Below are the code and all the weights of a small trained network. Each question names an input and a class and asks about switching units off, where a switched-off unit gives its printed mean instead of its output.

import numpy as np


def w(rows, s, z=0):
    codes = np.array(rows[::2]) - 128.0
    scale = np.full(codes.shape[1], s)
    scale[-1] = z or s
    return codes * scale


def f(y):
    return np.maximum(y, 0)


def log_softmax(a):
    a = a - a.max(-1, keepdims=True)
    return a - np.log(np.exp(a).sum(-1, keepdims=True))


def net(x, mask):
    res = np.array(x, float).reshape(1, 7) / 4 @ E
    y = f(res @ A[0][:, :-1].T + A[0][:, -1])
    res = res + np.where(mask, y, B[0][:, -1]) @ B[0][:, :-1]
    return log_softmax(res[-1] @ U[:, :-1].T + U[:, -1])


A, B = {}, {}
E = w([
[130,107,133,150,135,107,100],'x0',
[90,254,101,106,127,210,22],'x1',
[58,66,159,21,59,80,66],'x2',
[84,116,166,150,145,145,123],'x3',
[191,239,226,113,111,29,126],'x4',
[119,135,135,121,129,141,141],'x5',
[227,39,193,126,61,247,93],'x6',
],0.0078)
A[0] = w([
[114,190,102,126,126,147,39,121],'N1',
[149,164,98,212,171,137,149,125],'N2',
[72,53,5,127,134,196,130,18],'N3',
[93,189,77,122,123,178,39,112],'N4',
[178,147,197,122,106,133,116,71],'N5',
[121,42,132,128,124,57,245,87],'N6',
[88,85,134,38,94,98,75,62],'N7',
[141,147,115,167,179,149,147,84],'N8',
[32,177,51,144,167,32,165,4],'N9',
[134,193,200,115,113,65,123,24],'N10',
[67,101,146,41,92,95,103,43],'N11',
[163,153,138,171,133,115,130,53],'N12',
[180,82,158,133,81,201,100,93],'N13',
[166,139,114,192,148,178,160,98],'N14',
],0.014,0.0027)
B[0] = w([
[174,117,185,183,167,126,168,204],'N1',
[116,160,54,161,101,122,135,200],'N2',
[89,188,152,59,145,8,84,241],'N3',
[176,115,204,200,167,145,175,218],'N4',
[102,122,135,64,138,104,98,183],'N5',
[188,147,215,221,184,150,170,240],'N6',
[104,161,42,169,94,154,157,213],'N7',
[125,105,92,168,87,106,122,172],'N8',
[141,53,133,29,92,220,97,253],'N9',
[87,162,131,86,153,42,100,208],'N10',
[122,136,44,195,95,123,130,207],'N11',
[78,139,103,143,119,104,126,159],'N12',
[141,66,133,58,120,198,116,219],'N13',
[102,143,70,146,90,148,139,183],'N14',
],0.018,0.015)
U = w([
[175,120,177,188,195,186,198,55],'0',
[105,140,3,177,76,182,165,174],'1',
[141,51,124,26,115,255,119,55],'2',
[95,165,131,61,172,59,110,249],'3',
],0.0086,0.0018)

Each question gives the input, the list of numbers given to net, and the class t.
The units are the neurons (one row each of A and B). Each row of codes is followed by its name. A weight is (code - 128) times the scale printed after its matrix; where a second scale follows, it is the last column's (A, B and U).
mask holds one flag per neuron, in row order. A switched-off neuron (its flag False) gives its mean, the last column of its row in B, instead of its output. The means were averaged over made-up inputs and are rounded, as every weight is.
A unit's drop is (log p(t) with every unit on - log p(t) with that unit switched off) / (log p(t) with every unit on - log p(t) with every unit switched off).
The circuit of an input: a set's keep is (log p(t) with only the set's units on - log p(t) with every unit switched off) / (log p(t) with every unit on - log p(t) with every unit switched off). Starting from the 12 units with the biggest drops (on a tie, the unit counted first), units are removed one at a time, each time the one whose removal leaves the highest keep (on an exact tie, the one counted first), for as long as the keep stays at least 0.8.
units of the circuit, in order: the units of the circuit, biggest drop first
most important unit: the unit with the biggest drop
top k neurons: the k neurons with the biggest drops, biggest first
drop when u is switched off: that unit's drop, to one decimal
input [-5,-7,1,0,-6,-6,-2], class 0: most important unit	N6
input [1,-4,-8,-3,-2,-4,8], class 1: top 4 neurons	(N9, N14, N2, N8)
input [8,2,0,-5,6,6,7], class 2: top 2 neurons	(N13, N3)
input [0,8,3,5,-8,1,0], class 0: top 2 neurons	(N4, N1)
input [-6,6,-8,-8,6,-5,8], class 1: top 3 neurons	(N9, N14, N2)
input [-2,8,5,3,6,6,-1], class 0: top 3 neurons	(N4, N1, N3)
input [1,-4,2,2,-6,-2,-3], class 3: top 2 neurons	(N3, N4)
input [2,6,-5,3,8,1,0], class 3: top 3 neurons	(N10, N6, N5)
input [2,-7,-2,3,-3,-2,-8], class 2: top 3 neurons	(N9, N4, N1)
input [6,-5,1,-6,-3,-1,-6], class 2: top 2 neurons	(N9, N4)
input [5,7,-8,7,7,-3,4], class 1: top 4 neurons	(N6, N2, N14, N3)
input [-2,-5,6,-4,-3,3,-1], class 1: top 4 neurons	(N7, N11, N4, N1)
input [1,6,7,-3,5,1,1], class 1: top 3 neurons	(N7, N11, N6)
input [-6,3,2,-5,0,8,1], class 0: most important unit	N9
input [-6,5,6,0,2,-1,-4], class 1: top 3 neurons	(N6, N11, N7)
input [1,4,1,4,-3,2,0], class 0: top 2 neurons	(N4, N10)
input [6,4,4,4,-5,2,-2], class 3: drop when N3 is switched off	6.8
input [2,-2,-6,7,-6,-3,8], class 2: drop when N11 is switched off	0.1
input [3,8,8,-8,3,5,-1], class 0: drop when N1 is switched off	1.7
input [0,2,-6,-4,2,8,7], class 2: units of the circuit, in order	(N13)
input [4,8,2,7,-7,-6,-6], class 0: drop when N4 is switched off	3.1
